Below are the code and all the weights of a small trained network. Each question names an input and a class and asks about switching units off, where a switched-off unit gives its printed mean instead of its output.

import numpy as np


def w(rows, s, z=0):
    codes = np.array(rows[::2]) - 128.0
    scale = np.full(codes.shape[1], s)
    scale[-1] = z or s
    return codes * scale


def f(y):
    return np.maximum(y, 0)


def log_softmax(a):
    a = a - a.max(-1, keepdims=True)
    return a - np.log(np.exp(a).sum(-1, keepdims=True))


def net(x, mask):
    res = np.array(x, float).reshape(1, 6) / 4 @ E
    y = f(res @ A[0][:, :-1].T + A[0][:, -1])
    res = res + np.where(mask, y, B[0][:, -1]) @ B[0][:, :-1]
    return log_softmax(res[-1] @ U[:, :-1].T + U[:, -1])


A, B = {}, {}
E = w([
[126,131,129,127,128],'x0',
[67,99,2,60,146],'x1',
[21,78,75,196,122],'x2',
[99,229,165,140,222],'x3',
[179,162,76,158,123],'x4',
[111,122,138,124,130],'x5',
],0.0065)
A[0] = w([
[97,111,71,84,158,77],'N1',
[104,50,140,126,90,119],'N2',
[144,133,153,150,81,92],'N3',
[182,164,183,78,111,113],'N4',
[123,118,69,157,142,5],'N5',
[115,193,133,134,251,113],'N6',
[203,119,77,154,85,156],'N7',
[47,92,80,88,171,34],'N8',
[79,106,186,62,178,4],'N9',
[136,137,70,71,139,78],'N10',
[162,147,140,91,130,116],'N11',
[156,115,211,217,77,100],'N12',
],0.011,0.0043)
B[0] = w([
[246,23,104,143,186,205],'N1',
[72,139,147,130,83,221],'N2',
[253,28,119,60,156,164],'N3',
[82,189,15,159,214,235],'N4',
[75,155,125,41,88,151],'N5',
[159,20,228,11,35,254],'N6',
[30,102,236,147,80,215],'N7',
[119,114,59,133,182,221],'N8',
[61,150,87,43,115,159],'N9',
[145,14,46,84,217,190],'N10',
[24,251,11,86,188,182],'N11',
[127,26,143,113,223,249],'N12',
],0.0074,0.0054)
U = w([
[47,226,96,167,215,221],'0',
[135,135,124,164,254,35],'1',
[59,195,145,110,121,169],'2',
[130,135,202,53,34,3],'3',
],0.007,0.0048)

Each question gives the input, the list of numbers given to net, and the class t.
The units are the neurons (one row each of A and B). Each row of codes is followed by its name. A weight is (code - 128) times the scale printed after its matrix; where a second scale follows, it is the last column's (A, B and U).
mask holds one flag per neuron, in row order. A switched-off neuron (its flag False) gives its mean, the last column of its row in B, instead of its output. The means were averaged over made-up inputs and are rounded, as every weight is.
A unit's drop is (log p(t) with every unit on - log p(t) with that unit switched off) / (log p(t) with every unit on - log p(t) with every unit switched off).
The circuit of an input: a set's keep is (log p(t) with only the set's units on - log p(t) with every unit switched off) / (log p(t) with every unit on - log p(t) with every unit switched off). Starting from all 12 units, units are removed one at a time, each time the one whose removal leaves the highest keep (on an exact tie, the one counted first), for as long as the keep stays at least 0.8.
circuit, biggest first: the units of the circuit, biggest drop first
k most important neurons: the k neurons with the biggest drops, biggest first
drop of u: that unit's drop, to one decimal
input [0,8,6,-1,-8,6], class 1: circuit, biggest first	[N1]
input [-2,-2,4,6,-1,-4], class 3: circuit, biggest first	[N6; N4]
input [5,-3,-7,-7,-3,5], class 0: circuit, biggest first	[N4; N6]
input [-4,-8,-5,-7,-8,-5], class 1: 2 most important neurons	[N12; N4]
input [-5,-8,-5,-2,-7,2], class 1: 2 most important neurons	[N12; N3]
input [-4,-6,-5,-6,-6,-4], class 1: circuit, biggest first	[N12; N4]
input [-8,-8,-4,-5,8,1], class 1: 3 most important neurons	[N12; N3; N4]
input [2,0,-8,-5,-2,0], class 0: 3 most important neurons	[N4; N6; N11]
input [4,7,4,6,1,5], class 1: 3 most important neurons	[N1; N8; N10]
input [-6,6,-8,-3,-2,-8], class 0: 2 most important neurons	[N6; N11]
input [3,-1,-8,3,-2,2], class 0: 2 most important neurons	[N4; N11]
input [-7,1,-7,-5,5,-1], class 0: 3 most important neurons	[N6; N4; N11]
input [0,2,-6,8,1,-1], class 3: 2 most important neurons	[N6; N8]
input [-8,-5,-7,1,0,-5], class 0: circuit, biggest first	[N4]
input [8,8,-1,-1,-7,0], class 1: 2 most important neurons	[N1; N10]
input [-2,-8,-3,-3,2,0], class 1: 2 most important neurons	[N12; N3]
input [-7,7,-4,8,2,2], class 3: 3 most important neurons	[N6; N4; N12]
input [-6,1,0,5,-4,1], class 3: 3 most important neurons	[N6; N4; N11]
input [6,7,4,6,-4,-7], class 1: 2 most important neurons	[N1; N8]
input [4,-4,1,7,6,-4], class 3: circuit, biggest first	[N6]
input [-7,-4,-1,7,6,5], class 3: 2 most important neurons	[N6; N8]
input [-1,-2,5,7,0,4], class 3: drop of N4	0.1
input [-5,8,7,3,-6,-4], class 1: drop of N8	0.2
input [1,0,-1,6,-3,-4], class 3: drop of N6	0.8
input [8,8,4,7,-4,2], class 1: drop of N8	0.4
